Here is a tiny trained network, its code and every weight. The questions are about switching its units off for an input and a class, where a switched-off unit gives its printed mean instead of its output.

import numpy as np


def w(rows, s, z=0):
    codes = np.array(rows[::2]) - 128.0
    scale = np.full(codes.shape[1], s)
    scale[-1] = z or s
    return codes * scale


def norm(h):
    return h / np.sqrt((h * h).mean(-1, keepdims=True) + 1e-5)


def f(y):
    return y / 2 * (1 + np.tanh(0.7978845608 * (y + 0.044715 * y**3)))


def log_softmax(a):
    a = a - a.max(-1, keepdims=True)
    return a - np.log(np.exp(a).sum(-1, keepdims=True))


def net(x, mask):
    res = np.array(x, float).reshape(1, 5) / 4 @ E
    u = 0
    for l in range(3):
        y = f(norm(res) @ A[l][:, :-1].T + A[l][:, -1])
        res = res + np.where(mask[u : u + 3], y, B[l][:, -1]) @ B[l][:, :-1]
        u += 3
    return log_softmax(norm(res)[-1] @ U[:, :-1].T + U[:, -1])


A, B = {}, {}
E = w([
[1,119,118,131],'x0',
[129,119,121,120],'x1',
[128,187,3,95],'x2',
[126,116,118,116],'x3',
[178,87,146,223],'x4',
],0.0073)
A[0] = w([
[163,81,155,182,32],'0.n1',
[134,173,9,246,25],'0.n2',
[191,189,20,124,5],'0.n3',
],0.011,0.0016)
B[0] = w([
[185,173,160,211,196],'0.n1',
[157,61,32,3,255],'0.n2',
[112,190,192,233,254],'0.n3',
],0.011,0.005)
A[1] = w([
[230,158,85,84,4],'1.n1',
[119,60,111,255,107],'1.n2',
[204,161,115,37,158],'1.n3',
],0.009,0.002)
B[1] = w([
[13,128,150,198,229],'1.n1',
[59,1,157,207,251],'1.n2',
[187,119,184,237,235],'1.n3',
],0.0079,0.0024)
A[2] = w([
[68,39,191,48,47],'2.n1',
[148,106,250,178,105],'2.n2',
[254,149,237,30,5],'2.n3',
],0.0086,0.0021)
B[2] = w([
[141,160,196,131,177],'2.n1',
[131,132,75,9,253],'2.n2',
[145,44,40,90,158],'2.n3',
],0.011,0.0049)
U = w([
[147,69,60,42,255],'0',
[130,253,155,187,78],'1',
[39,153,228,75,83],'2',
[40,183,73,92,122],'3',
[211,44,171,169,74],'4',
[154,133,80,235,170],'5',
[35,25,178,231,50],'6',
],0.014,0.0035)

Each question gives the input, the list of numbers given to net, and the class t.
The units are the neurons (one row each of A and B). Each row of codes is followed by its name. A weight is (code - 128) times the scale printed after its matrix; where a second scale follows, it is the last column's (A, B and U).
mask holds one flag per neuron, layer by layer. A switched-off neuron (its flag False) gives its mean, the last column of its row in B, instead of its output. The means were averaged over made-up inputs and are rounded, as every weight is.
A unit's drop is (log p(t) with every unit on - log p(t) with that unit switched off) / (log p(t) with every unit on - log p(t) with every unit switched off).
The circuit of an input: a set's keep is (log p(t) with only the set's units on - log p(t) with every unit switched off) / (log p(t) with every unit on - log p(t) with every unit switched off). Starting from all 9 units, units are removed one at a time, each time the one whose removal leaves the highest keep (on an exact tie, the one counted first), for as long as the keep stays at least 0.8.
circuit, biggest first: the units of the circuit, biggest drop first
unit that matters most: the unit with the biggest drop
k most important neurons: the k neurons with the biggest drops, biggest first
top k neurons in layer l: the k neurons of layer l with the biggest drops, biggest first
drop when u is switched off: that unit's drop, to one decimal
input [-3,0,6,2,-2], class 1: unit that matters most : 0.n3
input [1,-7,2,6,8], class 0: 2 most important neurons : (0.n2; 0.n3)
input [1,8,-8,-2,-1], class 2: 4 most important neurons : (0.n2; 1.n2; 2.n2; 2.n1)
input [0,4,6,2,1], class 5: circuit, biggest first : (0.n3; 2.n2; 0.n2)
input [2,6,1,-5,7], class 0: 3 most important neurons : (0.n2; 0.n3; 2.n1)
input [-3,7,8,8,2], class 5: 3 most important neurons : (0.n3; 2.n2; 0.n2)
input [-1,-2,-7,-2,0], class 0: 2 most important neurons : (2.n2; 0.n3)
input [-1,7,-4,-3,-1], class 0: 2 most important neurons : (2.n2; 0.n3)
input [-5,8,5,4,2], class 5: 2 most important neurons : (0.n2; 2.n1)
input [1,-3,-4,7,0], class 2: 3 most important neurons : (0.n2; 1.n2; 2.n2)
input [-2,0,7,-6,-5], class 1: 2 most important neurons : (0.n3; 2.n2)
input [2,8,-6,-1,-1], class 2: 3 most important neurons : (0.n2; 2.n2; 2.n1)
input [-6,0,-2,-8,-2], class 0: top 2 neurons in layer 2 : (2.n2; 2.n3)
input [8,-2,4,-2,4], class 0: circuit, biggest first : (0.n2)
input [-7,1,2,-8,0], class 1: drop when 0.n3 is switched off : 0.1
input [-4,-8,1,1,-4], class 1: drop when 0.n3 is switched off : 0.4
input [-6,-6,7,7,0], class 1: drop when 0.n3 is switched off : 0.8
input [8,-3,4,5,7], class 0: drop when 0.n2 is switched off : 0.4
